Below are the code and all the weights of a small trained network. Each question names an input and a class and asks about switching units off, where a switched-off unit gives its printed mean instead of its output.

import numpy as np


def w(rows, s, z=0):
    codes = np.array(rows[::2]) - 128.0
    scale = np.full(codes.shape[1], s)
    scale[-1] = z or s
    return codes * scale


def f(y):
    return y / 2 * (1 + np.tanh(0.7978845608 * (y + 0.044715 * y**3)))


def log_softmax(a):
    a = a - a.max(-1, keepdims=True)
    return a - np.log(np.exp(a).sum(-1, keepdims=True))


def net(x, mask):
    res = np.array(x, float).reshape(1, 4) / 4 @ E
    y = f(res @ A[0][:, :-1].T + A[0][:, -1])
    res = res + np.where(mask, y, B[0][:, -1]) @ B[0][:, :-1]
    return log_softmax(res[-1] @ U[:, :-1].T + U[:, -1])


A, B = {}, {}
E = w([
[226,64,213,62,125,152,130],'x0',
[215,105,8,116,69,86,243],'x1',
[133,70,31,201,157,246,70],'x2',
[111,90,125,121,254,75,123],'x3',
],0.008)
A[0] = w([
[103,102,104,143,95,132,54,166],'N0',
[190,124,203,114,158,152,59,172],'N1',
[143,137,123,136,88,95,231,179],'N2',
[68,195,82,182,155,95,79,202],'N3',
[68,182,110,107,203,105,134,184],'N4',
[191,85,106,98,182,170,123,178],'N5',
[116,132,95,129,122,174,126,110],'N6',
[49,163,108,120,199,109,90,171],'N7',
[189,153,110,143,123,215,152,179],'N8',
[72,95,152,151,73,167,71,205],'N9',
[124,60,110,150,174,147,121,189],'N10',
[140,163,148,135,119,175,73,144],'N11',
[169,72,58,140,165,184,161,167],'N12',
[140,147,180,89,100,69,167,185],'N13',
[102,89,167,99,96,196,86,141],'N14',
[67,191,182,154,100,218,90,145],'N15',
[148,121,115,97,141,81,188,87],'N16',
[104,94,168,41,181,110,143,253],'N17',
[151,100,38,194,122,193,129,196],'N18',
[127,146,118,117,39,59,197,186],'N19',
[119,145,124,167,126,101,6,168],'N20',
[146,120,129,86,131,91,199,101],'N21',
],0.012,0.0048)
B[0] = w([
[99,132,89,128,126,182,58,173],'N0',
[139,57,138,20,183,94,83,214],'N1',
[100,202,108,94,8,60,114,208],'N2',
[98,165,164,199,136,220,138,221],'N3',
[169,202,179,202,164,112,168,198],'N4',
[241,38,79,126,131,138,202,204],'N5',
[88,60,69,120,81,153,103,153],'N6',
[105,164,200,254,160,162,156,216],'N7',
[143,115,55,72,3,153,178,194],'N8',
[95,144,121,98,131,164,44,200],'N9',
[199,79,140,158,180,161,144,199],'N10',
[111,77,66,72,120,127,60,173],'N11',
[211,113,47,198,86,154,212,224],'N12',
[182,138,141,72,137,29,138,209],'N13',
[124,60,98,30,167,120,77,187],'N14',
[64,68,80,70,141,86,43,218],'N15',
[139,170,143,110,74,56,134,173],'N16',
[183,158,173,142,223,47,176,221],'N17',
[156,92,57,195,87,216,221,247],'N18',
[63,215,136,159,84,100,121,219],'N19',
[25,64,130,187,152,174,76,199],'N20',
[130,179,123,57,119,76,157,179],'N21',
],0.0083,0.012)
U = w([
[115,164,221,163,231,109,159,18],'0',
[142,109,40,88,48,208,73,2],'1',
[211,61,1,190,108,174,196,59],'2',
[176,88,168,50,177,126,147,117],'3',
[128,207,115,88,50,54,135,255],'4',
[87,147,82,162,67,158,176,62],'5',
[87,51,134,85,172,124,29,77],'6',
[77,127,163,201,208,243,76,173],'7',
],0.0093,0.0043)

Each question gives the input, the list of numbers given to net, and the class t.
The units are the neurons (one row each of A and B). Each row of codes is followed by its name. A weight is (code - 128) times the scale printed after its matrix; where a second scale follows, it is the last column's (A, B and U).
mask holds one flag per neuron, in row order. A switched-off neuron (its flag False) gives its mean, the last column of its row in B, instead of its output. The means were averaged over made-up inputs and are rounded, as every weight is.
A unit's drop is (log p(t) with every unit on - log p(t) with that unit switched off) / (log p(t) with every unit on - log p(t) with every unit switched off).
The circuit of an input: a set's keep is (log p(t) with only the set's units on - log p(t) with every unit switched off) / (log p(t) with every unit on - log p(t) with every unit switched off). Starting from the 12 units with the biggest drops (on a tie, the unit counted first), units are removed one at a time, each time the one whose removal leaves the highest keep (on an exact tie, the one counted first), for as long as the keep stays at least 0.8.
circuit, biggest first: the units of the circuit, biggest drop first
top k neurons: the k neurons with the biggest drops, biggest first
drop when u is switched off: that unit's drop, to one decimal
input [5,-6,0,5], class 6: top neuron => N1
input [2,0,-6,7], class 0: top 2 neurons => N17, N8
input [-2,-2,-1,-7], class 6: circuit, biggest first => N12, N15
input [-2,-3,1,-3], class 7: circuit, biggest first => N2, N5
input [8,0,-5,-3], class 4: top 3 neurons => N19, N2, N10
input [-4,0,0,5], class 7: top 2 neurons => N13, N3
input [0,-7,-1,8], class 0: top 3 neurons => N17, N4, N18
input [0,-5,1,0], class 6: top 2 neurons => N15, N18
input [0,-5,7,-1], class 1: top 4 neurons => N18, N17, N11, N8
input [-5,0,-2,-5], class 4: top 2 neurons => N18, N12
input [-4,-5,-3,8], class 0: top 3 neurons => N17, N4, N18
input [-5,-5,5,-6], class 7: top 4 neurons => N3, N20, N2, N7
input [3,-3,2,-6], class 6: drop when N18 is switched off => 0.1
input [-2,-6,2,-6], class 6: circuit, biggest first => N15
input [-7,-5,1,-8], class 7: drop when N3 is switched off => 0.4
input [6,-5,8,-7], class 1: drop when N8 is switched off => 0.4
input [-6,3,-1,0], class 5: drop when N3 is switched off => 0.2
